Below are the code and all the weights of a small trained network. Each question names an input and a class and asks about switching units off, where a switched-off unit gives its printed mean instead of its output.

import numpy as np


def w(rows, s, z=0):
    codes = np.array(rows[::2]) - 128.0
    scale = np.full(codes.shape[1], s)
    scale[-1] = z or s
    return codes * scale


def norm(h):
    return h / np.sqrt((h * h).mean(-1, keepdims=True) + 1e-5)


def f(y):
    return np.maximum(y, 0)


def log_softmax(a):
    a = a - a.max(-1, keepdims=True)
    return a - np.log(np.exp(a).sum(-1, keepdims=True))


def net(x, mask):
    res = np.array(x, float).reshape(1, 2) / 4 @ E
    u = 0
    for l in range(2):
        y = f(norm(res) @ A[l][:, :-1].T + A[l][:, -1])
        res = res + np.where(mask[u : u + 3], y, B[l][:, -1]) @ B[l][:, :-1]
        u += 3
    return log_softmax(norm(res)[-1] @ U[:, :-1].T + U[:, -1])


A, B = {}, {}
E = w([
[131,182,198,45,126,226,166,5,65,145],'x0',
[140,44,184,167,134,126,57,118,69,108],'x1',
],0.011)
A[0] = w([
[114,255,71,89,100,201,228,123,153,186,2],'L0N0',
[138,120,41,199,123,23,139,242,232,148,89],'L0N1',
[181,220,119,55,134,205,192,64,104,186,68],'L0N2',
],0.0081,0.004)
B[0] = w([
[156,189,68,134,89,205,185,180,227,151,222],'L0N0',
[159,187,5,150,99,97,166,194,162,197,254],'L0N1',
[92,147,94,139,124,78,121,115,180,112,247],'L0N2',
],0.016,0.013)
A[1] = w([
[131,191,131,67,116,173,171,107,111,143,96],'L1N0',
[120,168,113,67,151,153,182,151,100,204,3],'L1N1',
[124,203,125,55,143,187,249,149,169,161,141],'L1N2',
],0.017,0.0063)
B[1] = w([
[84,223,106,160,148,78,194,226,218,116,168],'L1N0',
[77,132,82,126,115,54,181,159,227,94,156],'L1N1',
[254,11,83,112,153,172,64,202,84,112,251],'L1N2',
],0.014,0.024)
U = w([
[177,48,232,92,154,216,54,65,6,78,174],'0',
[190,137,49,194,60,85,205,228,202,165,134],'1',
[10,221,230,102,171,87,181,38,200,45,1],'2',
],0.015,0.0074)

Each question gives the input, the list of numbers given to net, and the class t.
The units are the neurons (one row each of A and B). Each row of codes is followed by its name. A weight is (code - 128) times the scale printed after its matrix; where a second scale follows, it is the last column's (A, B and U).
mask holds one flag per neuron, layer by layer. A switched-off neuron (its flag False) gives its mean, the last column of its row in B, instead of its output. The means were averaged over made-up inputs and are rounded, as every weight is.
A unit's drop is (log p(t) with every unit on - log p(t) with that unit switched off) / (log p(t) with every unit on - log p(t) with every unit switched off).
The circuit of an input: a set's keep is (log p(t) with only the set's units on - log p(t) with every unit switched off) / (log p(t) with every unit on - log p(t) with every unit switched off). Starting from all 6 units, units are removed one at a time, each time the one whose removal leaves the highest keep (on an exact tie, the one counted first), for as long as the keep stays at least 0.8.
circuit, biggest first: the units of the circuit, biggest drop first
unit that matters most: the unit with the biggest drop
top k neurons: the k neurons with the biggest drops, biggest first
drop when u is switched off: that unit's drop, to one decimal
input [2,2], class 2: top 3 neurons -> L0N1, L1N2, L0N0
input [5,6], class 2: unit that matters most -> L1N2
input [5,8], class 0: circuit, biggest first -> L0N1, L0N0
input [-1,5], class 0: top 2 neurons -> L0N1, L1N0
input [2,1], class 2: top 2 neurons -> L0N1, L0N0
input [2,4], class 0: top 3 neurons -> L0N1, L1N0, L0N0
input [3,2], class 2: circuit, biggest first -> L0N1, L1N2, L0N0
input [2,7], class 0: top 2 neurons -> L0N1, L0N0
input [2,3], class 0: top 2 neurons -> L1N0, L0N1
input [6,8], class 0: top 4 neurons -> L0N1, L0N0, L1N1, L1N0
input [0,4], class 0: circuit, biggest first -> L0N1, L1N0, L0N0
input [0,3], class 0: top 4 neurons -> L0N1, L1N0, L0N2, L1N1
input [-1,7], class 0: drop when L1N2 is switched off -> 0.0
input [2,6], class 0: top neuron -> L0N1
input [6,6], class 2: drop when L0N0 is switched off -> 0.8
input [1,5], class 0: drop when L0N1 is switched off -> 1.3
input [6,7], class 2: drop when L0N0 is switched off -> 0.8
input [4,3], class 2: top 3 neurons -> L0N1, L1N2, L0N0
